Below are the code and all the weights of a small trained network. Each question names an input and a class and asks about switching units off, where a switched-off unit gives its printed mean instead of its output.

import numpy as np


def w(rows, s, z=0):
    codes = np.array(rows[::2]) - 128.0
    scale = np.full(codes.shape[1], s)
    scale[-1] = z or s
    return codes * scale


def f(y):
    return y / 2 * (1 + np.tanh(0.7978845608 * (y + 0.044715 * y**3)))


def log_softmax(a):
    a = a - a.max(-1, keepdims=True)
    return a - np.log(np.exp(a).sum(-1, keepdims=True))


def net(x, mask):
    res = np.array(x, float).reshape(1, 4) / 4 @ E
    y = f(res @ A[0][:, :-1].T + A[0][:, -1])
    res = res + np.where(mask, y, B[0][:, -1]) @ B[0][:, :-1]
    return log_softmax(res[-1] @ U[:, :-1].T + U[:, -1])


A, B = {}, {}
E = w([
[233,130,132,235,171],'x0',
[85,135,180,180,80],'x1',
[125,94,202,124,186],'x2',
[153,254,140,147,156],'x3',
],0.0097)
A[0] = w([
[145,157,140,133,110,152],'N1',
[107,179,163,104,137,80],'N2',
[146,153,98,126,162,158],'N3',
[154,27,95,156,119,191],'N4',
[170,134,178,128,129,148],'N5',
[101,145,160,162,141,180],'N6',
[145,56,109,161,109,157],'N7',
[105,105,81,164,12,255],'N8',
[125,123,149,122,138,81],'N9',
[147,170,129,140,102,183],'N10',
[145,100,130,180,128,153],'N11',
[199,130,91,112,195,195],'N12',
[187,129,93,115,210,141],'N13',
[143,127,133,141,130,140],'N14',
[127,130,115,87,112,83],'N15',
[155,107,149,191,129,174],'N16',
[115,31,174,122,151,187],'N17',
[129,148,165,180,163,130],'N18',
[126,192,132,163,91,243],'N19',
[142,183,212,181,170,203],'N20',
[161,73,165,101,145,121],'N21',
[97,143,172,121,45,160],'N22',
[142,154,187,141,177,160],'N23',
[119,38,154,129,152,199],'N24',
[117,101,128,131,137,68],'N25',
[136,127,103,165,90,224],'N26',
[174,120,166,139,113,111],'N27',
[124,105,159,122,108,133],'N28',
[137,70,87,157,106,154],'N29',
[114,145,98,134,150,196],'N30',
[160,127,102,121,151,200],'N31',
[108,113,119,175,163,101],'N32',
],0.012,0.0021)
B[0] = w([
[111,112,110,122,115,150],'N1',
[144,159,141,95,175,165],'N2',
[98,108,132,105,148,161],'N3',
[235,148,151,98,202,232],'N4',
[130,135,115,128,87,166],'N5',
[101,139,104,117,98,170],'N6',
[219,146,141,118,169,199],'N7',
[52,227,138,79,117,223],'N8',
[130,118,124,111,120,129],'N9',
[92,101,115,131,112,168],'N10',
[188,158,134,140,116,187],'N11',
[56,91,150,67,174,214],'N12',
[72,96,104,65,181,206],'N13',
[137,132,124,127,120,142],'N14',
[126,167,167,170,127,142],'N15',
[182,167,145,170,90,214],'N16',
[113,6,84,144,143,230],'N17',
[120,146,135,155,58,196],'N18',
[76,74,113,121,98,206],'N19',
[76,187,113,183,11,254],'N20',
[125,65,112,159,129,175],'N21',
[60,132,117,90,151,194],'N22',
[88,157,116,154,79,197],'N23',
[140,21,104,152,162,219],'N24',
[141,114,123,143,143,133],'N25',
[115,174,154,113,114,169],'N26',
[154,141,116,146,109,161],'N27',
[118,97,112,124,139,149],'N28',
[154,186,180,159,167,183],'N29',
[105,133,145,135,136,143],'N30',
[96,130,147,123,157,161],'N31',
[161,138,113,137,117,151],'N32',
],0.017,0.0082)
U = w([
[136,182,148,135,142,137],'0',
[30,179,108,177,2,106],'1',
[186,76,107,212,116,6],'2',
[62,74,101,127,159,215],'3',
],0.0085,0.0017)

Each question gives the input, the list of numbers given to net, and the class t.
The units are the neurons (one row each of A and B). Each row of codes is followed by its name. A weight is (code - 128) times the scale printed after its matrix; where a second scale follows, it is the last column's (A, B and U).
mask holds one flag per neuron, in row order. A switched-off neuron (its flag False) gives its mean, the last column of its row in B, instead of its output. The means were averaged over made-up inputs and are rounded, as every weight is.
A unit's drop is (log p(t) with every unit on - log p(t) with that unit switched off) / (log p(t) with every unit on - log p(t) with every unit switched off).
The circuit of an input: a set's keep is (log p(t) with only the set's units on - log p(t) with every unit switched off) / (log p(t) with every unit on - log p(t) with every unit switched off). Starting from the 12 units with the biggest drops (on a tie, the unit counted first), units are removed one at a time, each time the one whose removal leaves the highest keep (on an exact tie, the one counted first), for as long as the keep stays at least 0.8.
circuit, biggest first: the units of the circuit, biggest drop first
most important unit: the unit with the biggest drop
top k neurons: the k neurons with the biggest drops, biggest first
drop when u is switched off: that unit's drop, to one decimal
input [4,-1,5,0], class 1: top 3 neurons => [N20; N23; N18]
input [4,0,5,-1], class 2: most important unit => N8
input [-8,-6,0,0], class 0: top 3 neurons => [N20; N17; N19]
input [5,-7,-5,-7], class 0: circuit, biggest first => [N4; N29]
input [2,-5,-5,-7], class 0: circuit, biggest first => [N8; N4]
input [1,3,-5,-2], class 0: top 3 neurons => [N20; N23; N18]
input [-4,7,-4,-7], class 3: top 2 neurons => [N20; N17]
input [0,7,5,-3], class 2: top 2 neurons => [N12; N13]
input [-2,-1,3,-3], class 2: top 3 neurons => [N12; N13; N8]
input [-1,1,-2,-2], class 0: top 2 neurons => [N20; N17]
input [-1,-2,-3,-2], class 0: top 2 neurons => [N20; N17]
input [-1,8,0,-6], class 3: drop when N17 is switched off => 0.2
input [-8,-6,-5,7], class 3: drop when N8 is switched off => 0.3
input [-3,1,-5,-7], class 0: most important unit => N8
input [-5,0,-2,-6], class 3: drop when N17 is switched off => 0.1
input [-8,2,-1,-4], class 3: drop when N20 is switched off => 1.3
